Below is a small trained network, with its code and all its weights. Each question gives an input and a target symbol and asks what happens when units are switched off, that is, made to give their printed mean instead of their output.

import numpy as np


def w(rows, s, z=0):
    codes = np.array(rows[::2]) - 128.0
    scale = np.full(codes.shape[1], s)
    scale[-1] = z or s
    return codes * scale


def norm(h):
    return h / np.sqrt((h * h).mean(-1, keepdims=True) + 1e-5)


def f(y):
    return y / 2 * (1 + np.tanh(0.7978845608 * (y + 0.044715 * y**3)))


def softmax(a):
    e = np.exp(a - a.max(-1, keepdims=True))
    return e / e.sum(-1, keepdims=True)


def log_softmax(a):
    a = a - a.max(-1, keepdims=True)
    return a - np.log(np.exp(a).sum(-1, keepdims=True))


def net(x, mask):
    ids = ['αεθτφψ'.index(c) for c in x.split()]
    T = len(ids)
    res = E[ids] + P[:T]
    u = 0
    for l in range(3):
        r = norm(res)
        for j in range(3):
            rows = slice(2 * j, 2 * j + 2)
            q, k, v = (r @ M[l][rows].T for M in (Q, K, V))
            z = softmax(np.where(np.tri(T) > 0, q @ k.T / 2**0.5, -1e9)) @ v
            o = O[l][rows]
            res = res + np.where(mask[u + j], z, o[:, -1]) @ o[:, :-1]
        u += 3
        y = f(norm(res) @ A[l][:, :-1].T + A[l][:, -1])
        res = res + np.where(mask[u : u + 4], y, B[l][:, -1]) @ B[l][:, :-1]
        u += 4
    return log_softmax(norm(res)[-1] @ U[:, :-1].T + U[:, -1])


Q, K, V, O, A, B = {}, {}, {}, {}, {}, {}
E = w([
[71,129,172,102,162],'α',
[125,57,57,162,143],'ε',
[118,160,248,239,34],'θ',
[93,112,105,202,77],'τ',
[137,192,21,91,138],'φ',
[101,101,103,45,207],'ψ',
],0.015)
P = w([
[86,138,78,72,3],'0',
[68,155,68,134,85],'1',
[77,170,85,162,132],'2',
[109,178,110,158,173],'3',
[141,172,137,163,200],'4',
[167,176,167,164,232],'5',
],0.0062)
Q[0] = w([
[2,148,122,100,166],'0.h0',
[91,127,75,151,99],'0.h0',
[87,162,148,191,71],'0.h1',
[105,169,167,56,164],'0.h1',
[81,97,93,132,210],'0.h2',
[119,113,71,193,100],'0.h2',
],0.01)
K[0] = w([
[16,130,103,45,135],'0.h0',
[61,126,71,157,78],'0.h0',
[195,189,162,173,55],'0.h1',
[91,125,207,57,194],'0.h1',
[165,98,106,73,255],'0.h2',
[85,113,19,175,87],'0.h2',
],0.0075)
V[0] = w([
[153,111,132,182,72],'0.h0',
[181,106,49,99,145],'0.h0',
[120,217,194,149,106],'0.h1',
[149,168,141,108,121],'0.h1',
[92,2,131,90,141],'0.h2',
[130,149,171,198,96],'0.h2',
],0.0083)
O[0] = w([
[73,25,174,132,192,32],'0.h0',
[143,203,159,189,155,117],'0.h0',
[132,131,24,39,111,90],'0.h1',
[97,116,93,116,93,67],'0.h1',
[8,137,177,74,21,214],'0.h2',
[141,149,171,166,253,2],'0.h2',
],0.0048,0.0025)
A[0] = w([
[109,150,112,53,82,63],'0.n0',
[111,136,159,114,238,2],'0.n1',
[99,39,171,155,153,140],'0.n2',
[156,1,32,66,175,133],'0.n3',
],0.0069,0.0053)
B[0] = w([
[44,87,172,103,182,219],'0.n0',
[133,128,130,67,46,54],'0.n1',
[171,173,61,182,202,254],'0.n2',
[110,210,226,171,2,211],'0.n3',
],0.0075,0.0015)
Q[1] = w([
[205,163,84,135,1],'1.h0',
[186,126,155,175,172],'1.h0',
[145,92,95,193,109],'1.h1',
[163,48,239,134,118],'1.h1',
[166,77,138,57,113],'1.h2',
[118,128,125,127,121],'1.h2',
],0.0099)
K[1] = w([
[109,182,65,126,76],'1.h0',
[185,146,96,219,218],'1.h0',
[122,106,93,184,62],'1.h1',
[102,87,255,162,89],'1.h1',
[74,135,141,67,111],'1.h2',
[70,167,124,133,64],'1.h2',
],0.0091)
V[1] = w([
[148,159,92,132,103],'1.h0',
[157,207,3,71,56],'1.h0',
[95,38,56,97,200],'1.h1',
[94,73,154,141,48],'1.h1',
[66,137,177,41,171],'1.h2',
[125,179,151,133,158],'1.h2',
],0.0064)
O[1] = w([
[58,145,132,153,171,158],'1.h0',
[160,115,250,136,152,254],'1.h0',
[255,194,224,152,80,119],'1.h1',
[153,201,97,126,206,156],'1.h1',
[122,95,108,229,201,15],'1.h2',
[116,78,120,140,127,118],'1.h2',
],0.0059,0.0028)
A[1] = w([
[197,126,64,133,87,107],'1.n0',
[128,94,194,150,151,198],'1.n1',
[102,104,186,128,8,253],'1.n2',
[98,128,50,56,63,160],'1.n3',
],0.011,0.0035)
B[1] = w([
[87,116,147,147,130,157],'1.n0',
[127,137,90,133,108,153],'1.n1',
[109,223,246,152,94,255],'1.n2',
[127,185,217,165,100,243],'1.n3',
],0.012,0.0058)
Q[2] = w([
[76,135,136,214,2],'2.h0',
[171,60,126,132,200],'2.h0',
[99,160,127,125,129],'2.h1',
[160,164,134,127,138],'2.h1',
[64,100,50,160,102],'2.h2',
[72,179,111,174,114],'2.h2',
],0.011)
K[2] = w([
[89,199,176,255,67],'2.h0',
[51,120,71,150,150],'2.h0',
[172,59,170,64,140],'2.h1',
[196,165,134,99,157],'2.h1',
[32,169,14,187,133],'2.h2',
[131,179,113,231,102],'2.h2',
],0.0099)
V[2] = w([
[47,168,215,2,43],'2.h0',
[150,104,26,158,191],'2.h0',
[103,94,87,88,27],'2.h1',
[57,54,103,68,169],'2.h1',
[178,172,123,112,156],'2.h2',
[101,162,200,43,175],'2.h2',
],0.0072)
O[2] = w([
[254,32,140,115,189,247],'2.h0',
[70,237,104,157,68,8],'2.h0',
[178,159,166,148,213,100],'2.h1',
[168,192,160,195,113,46],'2.h1',
[105,113,141,168,128,125],'2.h2',
[92,167,50,212,105,160],'2.h2',
],0.0063,0.011)
A[2] = w([
[120,88,25,68,128,40],'2.n0',
[105,218,246,200,111,145],'2.n1',
[79,77,40,53,161,3],'2.n2',
[108,170,254,40,44,96],'2.n3',
],0.0073,0.0061)
B[2] = w([
[128,214,104,184,160,130],'2.n0',
[119,133,198,175,52,244],'2.n1',
[176,227,153,210,150,131],'2.n2',
[159,165,167,246,76,212],'2.n3',
],0.012,0.011)
U = w([
[148,101,187,175,63,154],'α',
[122,91,72,104,112,13],'ε',
[2,98,33,77,95,190],'θ',
[121,89,73,114,113,1],'τ',
[161,10,88,46,185,241],'φ',
[141,187,33,170,222,136],'ψ',
],0.0062,0.003)

Each question gives the input, a string of symbols that net reads in full, and the target symbol t.
The units are the heads (2 rows each of Q, K, V and O) and the neurons (one row each of A and B). Each row of codes is followed by its name. A weight is (code - 128) times the scale printed after its matrix; where a second scale follows, it is the last column's (O, A, B and U).
mask holds one flag per unit, layer by layer, with each layer's heads first. A switched-off unit (its flag False) gives its mean, the last column of its rows in O or B, instead of its output. The means were averaged over made-up inputs and are rounded, as every weight is.
A unit's drop is (log p(t) with every unit on - log p(t) with that unit switched off) / (log p(t) with every unit on - log p(t) with every unit switched off).
The circuit of an input: a set's keep is (log p(t) with only the set's units on - log p(t) with every unit switched off) / (log p(t) with every unit on - log p(t) with every unit switched off). Starting from the 12 units with the biggest drops (on a tie, the unit counted first), units are removed one at a time, each time the one whose removal leaves the highest keep (on an exact tie, the one counted first), for as long as the keep stays at least 0.8.
circuit, biggest first: the units of the circuit, biggest drop first
unit that matters most: the unit with the biggest drop
top k neurons: the k neurons with the biggest drops, biggest first
k most important neurons of layer l: the k neurons of layer l with the biggest drops, biggest first
heads that matter: for each layer, one digit per head in row order, 1 if its drop is at least 0.15 and else 0, layers parted by /
input φ ψ α φ φ, target ψ: 3 most important neurons of layer 1	[1.n2, 1.n3, 1.n1]
input θ ψ τ ε φ φ, target φ: circuit, biggest first	[1.n2, 2.n3, 2.n1]
input ε θ α θ θ α, target φ: circuit, biggest first	[1.n2, 2.n3, 2.n1, 1.h0]
input ψ α α φ α α, target θ: unit that matters most	1.h2
input τ τ τ τ, target θ: top 2 neurons	[0.n2, 1.n2]
input θ θ τ θ, target ψ: heads that matter	111 / 111 / 101
input α τ φ φ, target φ: heads that matter	001 / 110 / 000
input τ α ε ε, target φ: top 2 neurons	[0.n3, 1.n2]
input ε ε ε ε ε, target θ: heads that matter	010 / 000 / 100
input ε ε φ ε, target ψ: top 3 neurons	[1.n2, 1.n3, 2.n1]
input τ τ α τ τ, target θ: top 2 neurons	[1.n2, 0.n2]
input ψ ε ε ψ ε ψ, target ψ: top 3 neurons	[1.n2, 1.n3, 0.n3]
input ψ τ α ψ ψ, target ψ: heads that matter	111 / 011 / 101
input τ α τ α α, target ψ: heads that matter	000 / 111 / 100
input θ ε ε τ τ τ, target ψ: heads that matter	101 / 111 / 100
input α ε φ φ φ, target ψ: heads that matter	111 / 110 / 100
input τ θ τ ψ τ, target ψ: 2 most important neurons of layer 1	[1.n3, 1.n2]
input θ ε θ, target φ: unit that matters most	0.h2
input α α ε α, target ψ: 2 most important neurons of layer 1	[1.n2, 1.n3]
input ε τ ψ ψ α ε, target φ: unit that matters most	0.h1
input α α τ τ, target φ: 2 most important neurons of layer 2	[2.n3, 2.n1]
input τ θ ε ε θ, target φ: top 2 neurons	[1.n2, 1.n3]
